[128 = 0]
[139 112  63 116 156  97 124 169 103 209 127 125 186 102 127  88  72 143
  99 129 255  29 168 161 128  13 145  89 131  37 163 139 123 137 107  97
 207 138 205 130 135 218  97   8 220 235 145 147 139 122 114 166 177 151
 139 109 115 140 123  87 103  92 104 106 127 166 125  93 186 126 125 150
 129 173 118 111  58 129 122 137 139 157  82 147 115 104 127 116 127 191
 119] -> 15
[105 147 171 141  94 151 133 100 161  66 140 129  61 147 114 180 198 103
 188 132   5 252 120 115 133 255 119 166 121 226 106 150 138 119 156 159
  82 105  57 130 117 102 154 190  45  67 150 110 117 135 132  92  91 105
 126  91 138 105 122 220 169 132 125 158 130  87 134 184  86 133 124 104
 109  87 135 144 204 118 135 133 121  43 173 108 149 160 125 163 126 100
 140] -> 0
[125 111  78 112 134 105 129 148 120 181 126 132 159 101 125 127  87 144
 122 135 143 100 159 149 112  68 137 106 126 103 145 150 123 124 120 104
 170 127 186 137 121 206 109  34 156 205 149 140 135 124 117 136 151 125
 135  87 120 140 123  76 118  93 116 128 132 141 127 123 155 129 126 133
  76 137 118 123 130 129 127 137 133 116 107 134 126  82 128 132 123 168
 120] -> 10
[133 110  46 114 152  92 126 163 107 207 128 128 174 101 123  94  75 145
 110 133 200  49 178 164 122   1 146  88 128  54 171 147 122 128 112  95
 207 130 217 134 128 220 103  10 197 237 152 147 139 122 115 155 180 140
 138  94 117 142 124  86 114  90 106 116 129 162 127 102 175 128 124 145
  90 154 117 111  87 125 125 140 140 131  89 142 122  97 134 127 124 196
 118] -> 14
[113 136 117 135 115 127 128 121 138 124 139 129 108 136 111 148 143 111
 148 129 121 168 149 127 138 150 130 129 123 141 127 149 130 129 132 129
 137 119 120 129 125 126 130 116 103 122 156 123 120 134 122 126 128 127
 135  97 133 110 121 163 145 114 109 141 129 119 131 143 125 130 124 125
 133 129 129 129 144 128 132 138 130  83 136 123 135 143 119 144 127 142
 131] -> 7
[105 148 178 142  90 152 134 105 159  62 140 129  57 154 112 179 189 105
 181 131  18 249 124 115 134 255 118 159 119 229 104 149 139 120 150 159
  86 108  56 128 118  99 153 189  35  57 154 109 117 135 131  95  94 106
 126  90 136 102 121 219 165 134 127 159 130  91 134 190  90 132 123 104
 107  91 134 145 214 119 137 132 120  59 167 108 148 164 122 162 127  94
 137] -> 0
[118 141 136 141 105 132 129 125 143 114 137 130  97 137 110 160 134 111
 150 127 125 189 129 128 136 183 128 129 123 138 129 150 132 132 137 138
 118 113 120 129 125 119 131 132 103 109 151 118 115 134 123 121 122 122
 134 102 134  99 117 181 148 115 110 142 130 112 131 151 133 129 124 122
 150 135 129 132 143 131 133 135 125  83 134 127 137 140 112 143 128 124
 129] -> 6
[125 128 126 122 130 122 126 127 126 128 131 131 131 133 125 119 136 127
 126 129 125 121 121 124 127 133 128 133 129 119 127 132 126 127 127 125
 137 130 136 128 125 119 124 117 139 117 136 124 126 130 125 136 139 127
 130 128 131 140 134 122 124 125 129 130 130 122 127 122 125 129 131 127
 126 124 127 121 140 134 127 130 130 121 127 127 128 128 130 130 128 120
 127] -> 8
[118 128 113 125 129 121 126 132 127 139 134 129 128 131 115 123 127 126
 133 131 128 144 139 132 130 119 128 129 126 122 130 142 126 126 131 123
 153 132 142 128 124 150 125 113 109 131 146 128 128 132 122 138 136 126
 132 113 129 136 131 121 125 120 115 133 129 134 128 125 127 130 129 125
 110 128 126 126 134 130 129 137 134 101 119 126 129 126 131 138 127 127
 128] -> 8
[109 153 158 147 102 138 129 115 146  92 143 125  71 155 105 142 168 100
 163 127 103 209 126 120 149 157 125 140 122 177 118 145 137 131 140 143
 126 120  93 125 127  88 145 151  80  67 157 114 116 138 128 120 113 122
 132 103 138 101 121 205 158 135 112 147 127 108 132 163 103 131 124 117
 169 117 134 140 161 126 134 136 127  71 148 135 141 172 116 153 129 122
 136] -> 4
[136 109  62 114 148  94 126 166 106 208 126 127 181  99 129  86  76 146
  99 133 187  39 167 160 120  25 143  93 129  67 163 139 122 131 108  97
 198 133 217 132 130 221  99  35 185 231 142 146 139 123 118 157 170 143
 136 104 116 143 123  68 100  95 110 115 129 164 126 105 174 127 126 143
  96 164 118 112  76 125 123 139 138 143 104 142 120  94 131 122 125 185
 118] -> 14
[134 104  65 109 149  99 126 160 111 209 125 129 180 101 129  97  81 147
  86 133 185  47 170 157 116  13 140  98 128  43 156 146 121 128 113  99
 197 132 210 134 127 209 101  28 192 244 141 143 140 122 116 150 167 135
 137 113 115 145 125  68 109  98 114 117 130 160 126 105 169 128 126 142
  80 158 117 113 100 125 124 137 142 133  94 138 121  78 133 120 125 179
 116] -> 13
[118 119  88 116 142 110 126 152 121 183 139 126 123 121 109 104 113 134
 146 138 127 106 175 151 128  52 135 120 124 117 136 158 124 124 125 113
 189 138 165 133 124 194 113  40 129 190 168 140 135 129 119 149 159 130
 139  82 123 155 129 115 117 102 105 130 130 140 129 118 130 132 125 130
  57 135 118 120 156 119 126 147 141  92 119 124 133 102 142 149 123 172
 125] -> 9
[122 113  92 114 128 109 129 145 129 154 128 134 157 103 123 124  90 138
 116 134 141 123 151 145 111  78 135 109 127 110 147 156 122 125 118 112
 156 123 166 137 120 201 109  69 143 190 151 133 132 124 117 134 161 122
 134  89 121 133 122  84 121 100 120 133 133 137 129 130 152 129 125 132
  80 138 122 115 159 131 129 137 130 101 113 133 129  91 126 135 124 155
 120] -> 9
